Below are the code and all the weights of a small trained network. Each question names an input and a class and asks about switching units off, where a switched-off unit gives its printed mean instead of its output.

import numpy as np


def w(rows, s, z=0):
    codes = np.array(rows[::2]) - 128.0
    scale = np.full(codes.shape[1], s)
    scale[-1] = z or s
    return codes * scale


def norm(h):
    return h / np.sqrt((h * h).mean(-1, keepdims=True) + 1e-5)


def f(y):
    return np.maximum(y, 0)


def log_softmax(a):
    a = a - a.max(-1, keepdims=True)
    return a - np.log(np.exp(a).sum(-1, keepdims=True))


def net(x, mask):
    res = np.array(x, float).reshape(1, 8) / 4 @ E
    u = 0
    for l in range(4):
        y = f(norm(res) @ A[l][:, :-1].T + A[l][:, -1])
        res = res + np.where(mask[u : u + 10], y, B[l][:, -1]) @ B[l][:, :-1]
        u += 10
    return log_softmax(norm(res)[-1] @ U[:, :-1].T + U[:, -1])


A, B = {}, {}
E = w([
[182,132,208,98,157,151,143],'x0',
[41,146,226,99,163,103,86],'x1',
[58,154,62,122,220,79,201],'x2',
[93,164,166,63,69,186,147],'x3',
[153,230,97,125,116,31,133],'x4',
[159,165,84,97,143,181,55],'x5',
[127,114,125,255,162,169,187],'x6',
[156,164,131,135,123,151,172],'x7',
],0.0093)
A[0] = w([
[75,166,131,90,72,188,167,185],'0.n1',
[161,105,131,122,166,170,116,16],'0.n2',
[178,78,121,15,60,125,125,69],'0.n3',
[148,113,123,95,171,158,138,107],'0.n4',
[146,128,118,158,124,108,108,23],'0.n5',
[165,78,105,142,209,135,140,17],'0.n6',
[37,44,99,170,124,146,114,111],'0.n7',
[163,83,4,157,60,184,117,127],'0.n8',
[147,85,103,201,142,134,220,87],'0.n9',
[170,181,141,139,126,137,127,5],'0.n10',
],0.017,0.0018)
B[0] = w([
[123,156,146,127,37,212,179,216],'0.n1',
[191,140,131,133,186,64,162,164],'0.n2',
[188,48,109,50,179,32,91,235],'0.n3',
[207,166,101,130,177,138,136,162],'0.n4',
[118,132,127,161,100,130,116,149],'0.n5',
[69,146,136,102,133,199,113,188],'0.n6',
[96,62,167,26,162,124,41,216],'0.n7',
[64,185,99,184,63,249,124,254],'0.n8',
[135,108,53,226,116,131,229,240],'0.n9',
[122,111,141,124,106,134,101,165],'0.n10',
],0.017,0.01)
A[1] = w([
[101,197,168,135,163,122,171,64],'1.n1',
[82,201,168,127,186,150,211,77],'1.n2',
[122,219,154,212,87,20,73,63],'1.n3',
[131,167,127,185,227,106,157,136],'1.n4',
[104,87,178,100,87,120,120,5],'1.n5',
[118,107,57,140,123,151,113,6],'1.n6',
[28,141,119,110,71,6,174,32],'1.n7',
[67,101,103,133,105,30,192,70],'1.n8',
[158,175,60,179,81,115,128,133],'1.n9',
[171,46,215,199,71,130,61,50],'1.n10',
],0.014,0.0028)
B[1] = w([
[130,139,104,80,68,147,157,161],'1.n1',
[87,76,72,121,36,162,122,208],'1.n2',
[139,206,148,249,124,67,33,174],'1.n3',
[140,2,90,124,116,96,101,199],'1.n4',
[178,187,106,105,107,80,99,193],'1.n5',
[115,185,154,98,212,164,165,207],'1.n6',
[167,114,54,153,166,59,194,187],'1.n7',
[147,144,100,119,203,98,180,187],'1.n8',
[176,165,81,141,145,205,57,255],'1.n9',
[169,92,247,82,114,161,131,193],'1.n10',
],0.016,0.0063)
A[2] = w([
[95,101,103,124,154,72,160,6],'2.n1',
[77,181,145,82,165,75,116,74],'2.n2',
[125,164,132,145,64,193,185,138],'2.n3',
[139,102,158,195,109,188,162,114],'2.n4',
[162,62,253,145,145,171,177,162],'2.n5',
[92,128,146,87,85,125,78,107],'2.n6',
[109,73,175,117,55,102,50,66],'2.n7',
[52,101,89,132,151,102,107,93],'2.n8',
[81,136,132,117,96,79,164,148],'2.n9',
[103,83,142,70,138,175,123,118],'2.n10',
],0.017,0.0021)
B[2] = w([
[142,123,93,65,179,136,204,160],'2.n1',
[224,35,80,194,128,184,120,161],'2.n2',
[83,78,96,131,76,198,112,244],'2.n3',
[159,60,138,177,72,64,165,213],'2.n4',
[193,157,30,51,102,116,17,192],'2.n5',
[172,132,198,162,73,76,158,192],'2.n6',
[167,187,140,42,150,107,144,205],'2.n7',
[94,71,128,87,66,62,54,167],'2.n8',
[177,52,112,180,152,187,150,144],'2.n9',
[167,164,252,125,134,128,144,220],'2.n10',
],0.016,0.011)
A[3] = w([
[89,202,90,119,192,146,126,115],'3.n1',
[94,132,162,248,128,126,146,15],'3.n2',
[107,169,137,115,87,142,196,138],'3.n3',
[125,108,145,112,162,150,122,246],'3.n4',
[154,128,167,144,119,184,215,61],'3.n5',
[111,65,168,135,194,82,160,6],'3.n6',
[117,160,131,192,111,202,122,130],'3.n7',
[134,193,136,116,171,67,153,47],'3.n8',
[111,153,168,178,87,161,201,74],'3.n9',
[28,99,195,115,203,165,145,11],'3.n10',
],0.017,0.0015)
B[3] = w([
[157,120,112,84,179,234,154,145],'3.n1',
[152,145,184,147,14,51,111,188],'3.n2',
[172,37,125,186,150,153,102,182],'3.n3',
[137,180,122,96,62,104,173,168],'3.n4',
[170,48,98,140,109,123,40,210],'3.n5',
[169,169,28,117,161,115,156,171],'3.n6',
[90,131,171,112,150,208,189,255],'3.n7',
[94,113,164,155,121,150,180,160],'3.n8',
[112,115,78,117,50,160,63,209],'3.n9',
[31,97,251,126,63,36,152,148],'3.n10',
],0.018,0.0084)
U = w([
[223,139,182,27,118,94,66,142],'0',
[139,233,161,242,162,67,98,68],'1',
[104,232,109,132,232,199,117,2],'2',
[8,115,191,111,158,100,139,25],'3',
[160,88,36,124,210,44,178,157],'4',
[113,85,92,175,55,218,123,212],'5',
],0.014,0.0055)

Each question gives the input, the list of numbers given to net, and the class t.
The units are the neurons (one row each of A and B). Each row of codes is followed by its name. A weight is (code - 128) times the scale printed after its matrix; where a second scale follows, it is the last column's (A, B and U).
mask holds one flag per neuron, layer by layer. A switched-off neuron (its flag False) gives its mean, the last column of its row in B, instead of its output. The means were averaged over made-up inputs and are rounded, as every weight is.
A unit's drop is (log p(t) with every unit on - log p(t) with that unit switched off) / (log p(t) with every unit on - log p(t) with every unit switched off).
The circuit of an input: a set's keep is (log p(t) with only the set's units on - log p(t) with every unit switched off) / (log p(t) with every unit on - log p(t) with every unit switched off). Starting from the 12 units with the biggest drops (on a tie, the unit counted first), units are removed one at a time, each time the one whose removal leaves the highest keep (on an exact tie, the one counted first), for as long as the keep stays at least 0.8.
circuit, biggest first: the units of the circuit, biggest drop first
most important unit: the unit with the biggest drop
k most important neurons: the k neurons with the biggest drops, biggest first
top k neurons in layer l: the k neurons of layer l with the biggest drops, biggest first
drop of u: that unit's drop, to one decimal
input [7,-5,6,3,-4,2,-7,8], class 0: circuit, biggest first -> (0.n3)
input [2,6,3,-6,2,5,8,-5], class 3: circuit, biggest first -> (0.n6; 3.n10; 0.n7; 2.n5)
input [2,-2,1,-3,0,-7,-3,6], class 4: circuit, biggest first -> (0.n8; 1.n8)
input [-1,3,8,4,0,6,-6,-6], class 4: circuit, biggest first -> (0.n8; 0.n7; 1.n7)
input [7,-2,7,-3,-3,2,-4,1], class 4: 2 most important neurons -> (0.n8; 0.n2)
input [7,-2,5,-5,1,3,-4,0], class 4: top 2 neurons in layer 2 -> (2.n5; 2.n3)
input [-5,2,1,6,0,-4,6,-5], class 0: 3 most important neurons -> (0.n7; 0.n8; 0.n1)
input [8,7,1,0,8,7,5,-8], class 1: 2 most important neurons -> (1.n3; 0.n7)
input [5,-6,2,5,5,-5,-3,4], class 4: 2 most important neurons -> (0.n8; 0.n3)
input [2,7,3,-3,5,7,0,-3], class 4: top 2 neurons in layer 1 -> (1.n4; 1.n7)
input [-6,0,-4,6,-2,4,-6,3], class 0: 2 most important neurons -> (0.n3; 0.n9)
input [4,6,-2,3,-7,-3,4,4], class 0: 2 most important neurons -> (0.n8; 2.n5)
input [4,4,7,-8,-4,-5,-3,7], class 4: 3 most important neurons -> (0.n8; 0.n1; 1.n4)
input [-3,-5,6,3,-6,-2,-6,-2], class 0: most important unit -> 0.n7
input [-7,6,4,-8,-3,5,-5,-8], class 0: 2 most important neurons -> (0.n7; 0.n9)
input [3,6,3,7,8,4,-3,2], class 5: top 2 neurons in layer 0 -> (0.n7; 0.n1)
input [3,1,0,-5,8,1,-4,4], class 1: drop of 1.n3 -> 0.5
input [0,5,-7,-1,3,-3,2,-6], class 0: drop of 1.n10 -> 0.7
input [-8,-2,6,-6,-7,-5,-1,-8], class 3: drop of 0.n7 -> 0.5
input [5,3,-4,-2,-2,-7,-5,5], class 0: most important unit -> 0.n9
input [-4,6,-4,8,-5,-8,6,0], class 0: 2 most important neurons -> (0.n7; 0.n8)
